Below is a small trained network, with its code and all its weights. Each question gives an input and a target symbol and asks what happens when units are switched off, that is, made to give their printed mean instead of their output.

import numpy as np


def w(rows, s, z=0):
    codes = np.array(rows[::2]) - 128.0
    scale = np.full(codes.shape[1], s)
    scale[-1] = z or s
    return codes * scale


def norm(h):
    return h / np.sqrt((h * h).mean(-1, keepdims=True) + 1e-5)


def f(y):
    return y / 2 * (1 + np.tanh(0.7978845608 * (y + 0.044715 * y**3)))


def softmax(a):
    e = np.exp(a - a.max(-1, keepdims=True))
    return e / e.sum(-1, keepdims=True)


def log_softmax(a):
    a = a - a.max(-1, keepdims=True)
    return a - np.log(np.exp(a).sum(-1, keepdims=True))


def net(x, mask):
    ids = ['αεζηθφψ'.index(c) for c in x.split()]
    T = len(ids)
    res = E[ids] + P[:T]
    u = 0
    for l in range(2):
        r = norm(res)
        for j in range(3):
            rows = slice(3 * j, 3 * j + 3)
            q, k, v = (r @ M[l][rows].T for M in (Q, K, V))
            z = softmax(np.where(np.tri(T) > 0, q @ k.T / 3**0.5, -1e9)) @ v
            o = O[l][rows]
            res = res + np.where(mask[u + j], z, o[:, -1]) @ o[:, :-1]
        u += 3
        y = f(norm(res) @ A[l][:, :-1].T + A[l][:, -1])
        res = res + np.where(mask[u : u + 8], y, B[l][:, -1]) @ B[l][:, :-1]
        u += 8
    return log_softmax(norm(res)[-1] @ U[:, :-1].T + U[:, -1])


Q, K, V, O, A, B = {}, {}, {}, {}, {}, {}
E = w([
[157,171,107,76],'α',
[139,127,215,121],'ε',
[73,86,163,74],'ζ',
[94,86,138,181],'η',
[150,113,48,36],'θ',
[255,99,58,211],'φ',
[163,189,176,87],'ψ',
],0.0041)
P = w([
[4,149,106,189],'0',
[240,138,105,93],'1',
[211,129,119,85],'2',
[200,112,134,81],'3',
[185,103,136,84],'4',
[176,96,144,87],'5',
[163,95,167,85],'6',
[147,86,168,87],'7',
[143,79,174,85],'8',
[144,67,184,80],'9',
],0.0034)
Q[0] = w([
[159,32,200,50],'L0H0',
[167,75,182,42],'L0H0',
[14,154,170,117],'L0H0',
[162,99,152,66],'L0H1',
[159,99,145,89],'L0H1',
[151,118,147,72],'L0H1',
[85,91,111,254],'L0H2',
[148,148,139,43],'L0H2',
[66,112,131,184],'L0H2',
],0.0086)
K[0] = w([
[42,241,73,255],'L0H0',
[40,176,111,229],'L0H0',
[241,61,58,190],'L0H0',
[130,128,14,90],'L0H1',
[126,120,32,92],'L0H1',
[136,139,47,106],'L0H1',
[228,52,120,169],'L0H2',
[52,184,140,95],'L0H2',
[192,35,156,125],'L0H2',
],0.0067)
V[0] = w([
[115,43,184,129],'L0H0',
[103,97,128,1],'L0H0',
[185,48,18,172],'L0H0',
[128,134,115,146],'L0H1',
[128,120,127,129],'L0H1',
[44,94,74,166],'L0H1',
[109,104,119,245],'L0H2',
[150,245,129,58],'L0H2',
[137,138,145,178],'L0H2',
],0.0035)
O[0] = w([
[96,70,158,149,143],'L0H0',
[35,100,110,39,47],'L0H0',
[253,74,75,117,3],'L0H0',
[145,127,123,116,106],'L0H1',
[126,130,127,128,133],'L0H1',
[136,136,53,76,18],'L0H1',
[102,120,178,99,117],'L0H2',
[151,212,74,135,75],'L0H2',
[137,141,156,114,105],'L0H2',
],0.0041,0.0012)
A[0] = w([
[179,189,118,7,126],'L0N0',
[112,67,84,124,117],'L0N1',
[175,169,74,181,109],'L0N2',
[6,129,112,73,5],'L0N3',
[175,117,103,85,164],'L0N4',
[186,163,209,35,200],'L0N5',
[3,173,40,211,143],'L0N6',
[128,125,128,126,124],'L0N7',
],0.0043,0.0023)
B[0] = w([
[29,138,81,160,172],'L0N0',
[132,152,165,163,127],'L0N1',
[196,131,121,132,117],'L0N2',
[237,186,161,94,130],'L0N3',
[124,111,124,201,160],'L0N4',
[17,125,93,185,253],'L0N5',
[255,118,71,145,111],'L0N6',
[127,131,129,129,128],'L0N7',
],0.0036,0.0033)
Q[1] = w([
[191,152,106,57],'L1H0',
[192,164,91,56],'L1H0',
[126,138,134,134],'L1H0',
[102,130,200,75],'L1H1',
[128,148,170,99],'L1H1',
[254,54,152,233],'L1H1',
[84,3,166,204],'L1H2',
[79,22,195,248],'L1H2',
[89,37,180,206],'L1H2',
],0.006)
K[1] = w([
[140,87,183,165],'L1H0',
[125,71,179,193],'L1H0',
[127,125,119,134],'L1H0',
[171,128,110,148],'L1H1',
[167,112,94,140],'L1H1',
[98,248,128,2],'L1H1',
[113,26,194,138],'L1H2',
[117,20,239,169],'L1H2',
[120,8,239,159],'L1H2',
],0.0067)
V[1] = w([
[80,195,49,107],'L1H0',
[125,76,40,182],'L1H0',
[119,152,107,160],'L1H0',
[148,117,100,96],'L1H1',
[131,167,170,174],'L1H1',
[190,170,93,110],'L1H1',
[119,134,115,152],'L1H2',
[174,196,86,2],'L1H2',
[132,128,133,119],'L1H2',
],0.0046)
O[1] = w([
[2,171,62,122,130],'L1H0',
[136,147,131,1,138],'L1H0',
[96,155,145,115,130],'L1H0',
[144,101,82,163,109],'L1H1',
[131,170,192,140,134],'L1H1',
[149,120,101,236,75],'L1H1',
[133,130,145,113,128],'L1H2',
[33,29,187,205,3],'L1H2',
[127,127,126,130,126],'L1H2',
],0.0034,0.0032)
A[1] = w([
[129,129,125,123,121],'L1N0',
[252,106,98,156,131],'L1N1',
[152,133,154,95,50],'L1N2',
[127,127,131,132,133],'L1N3',
[19,86,179,131,16],'L1N4',
[154,130,156,111,40],'L1N5',
[83,187,2,155,6],'L1N6',
[159,135,169,80,48],'L1N7',
],0.0047,0.0017)
B[1] = w([
[128,129,126,130,127],'L1N0',
[4,95,177,204,253],'L1N1',
[91,166,111,114,125],'L1N2',
[129,127,131,125,129],'L1N3',
[98,105,123,221,213],'L1N4',
[102,151,125,111,111],'L1N5',
[230,157,125,66,116],'L1N6',
[83,178,102,112,147],'L1N7',
],0.0039,0.0017)
U = w([
[140,177,56,153,255],'α',
[117,137,198,140,155],'ε',
[51,19,180,100,124],'ζ',
[233,156,151,49,110],'η',
[122,76,2,84,47],'θ',
[188,80,124,202,105],'φ',
[99,231,134,197,62],'ψ',
],0.0068,0.0058)

Each question gives the input, a string of symbols that net reads in full, and the target symbol t.
The units are the heads (3 rows each of Q, K, V and O) and the neurons (one row each of A and B). Each row of codes is followed by its name. A weight is (code - 128) times the scale printed after its matrix; where a second scale follows, it is the last column's (O, A, B and U).
mask holds one flag per unit, layer by layer, with each layer's heads first. A switched-off unit (its flag False) gives its mean, the last column of its rows in O or B, instead of its output. The means were averaged over made-up inputs and are rounded, as every weight is.
A unit's drop is (log p(t) with every unit on - log p(t) with that unit switched off) / (log p(t) with every unit on - log p(t) with every unit switched off).
The circuit of an input: a set's keep is (log p(t) with only the set's units on - log p(t) with every unit switched off) / (log p(t) with every unit on - log p(t) with every unit switched off). Starting from the 12 units with the biggest drops (on a tie, the unit counted first), units are removed one at a time, each time the one whose removal leaves the highest keep (on an exact tie, the one counted first), for as long as the keep stays at least 0.8.
units of the circuit, in order: the units of the circuit, biggest drop first
unit that matters most: the unit with the biggest drop
top k neurons: the k neurons with the biggest drops, biggest first
top k neurons in layer l: the k neurons of layer l with the biggest drops, biggest first
heads that matter: for each layer, one digit per head in row order, 1 if its drop is at least 0.15 and else 0, layers parted by /
drop when u is switched off: that unit's drop, to one decimal
input ζ θ ε, target ζ: heads that matter : 101 / 000
input η φ ζ, target η: units of the circuit, in order : (L1N1)
input ζ φ φ, target ζ: heads that matter : 100 / 001
input η η ζ ψ η φ θ φ, target η: top 2 neurons : (L0N5 L1N4)
input θ ζ ε ζ η ζ θ φ, target θ: heads that matter : 100 / 100
input ζ ζ ζ ζ ψ, target ζ: heads that matter : 100 / 000
input α ζ ζ, target α: top 2 neurons in layer 1 : (L1N1 L1N6)
input η φ ψ ζ ψ θ ζ η ζ, target η: units of the circuit, in order : (L1H2 L1N1 L0H0)
input φ ψ ε ψ ζ α, target φ: units of the circuit, in order : (L0H0 L1H2)
input η ζ θ φ α ζ ζ α η, target η: units of the circuit, in order : (L1H2 L0N5 L1N4)
input α ζ η ζ, target α: heads that matter : 000 / 000
input ε ζ η φ θ ε ψ ζ φ, target ε: top 2 neurons in layer 1 : (L1N1 L1N4)
input η α φ η ε, target η: top 2 neurons : (L1N1 L1N4)
input ζ θ ψ θ ψ, target ζ: units of the circuit, in order : (L1H2)
input φ θ φ ζ ε ζ, target φ: heads that matter : 100 / 010
input η θ ζ ζ ζ ε α η, target η: top 3 neurons : (L0N5 L0N4 L1N4)
input φ ζ ε ζ ζ ζ, target φ: drop when L1N1 is switched off : 0.1
input η ζ η α η θ η η ε, target η: drop when L1H2 is switched off : 0.5
input φ ζ ψ η ψ ψ ε, target φ: drop when L0H2 is switched off : 0.1
input ψ φ η ψ ε, target ψ: unit that matters most : L0H0
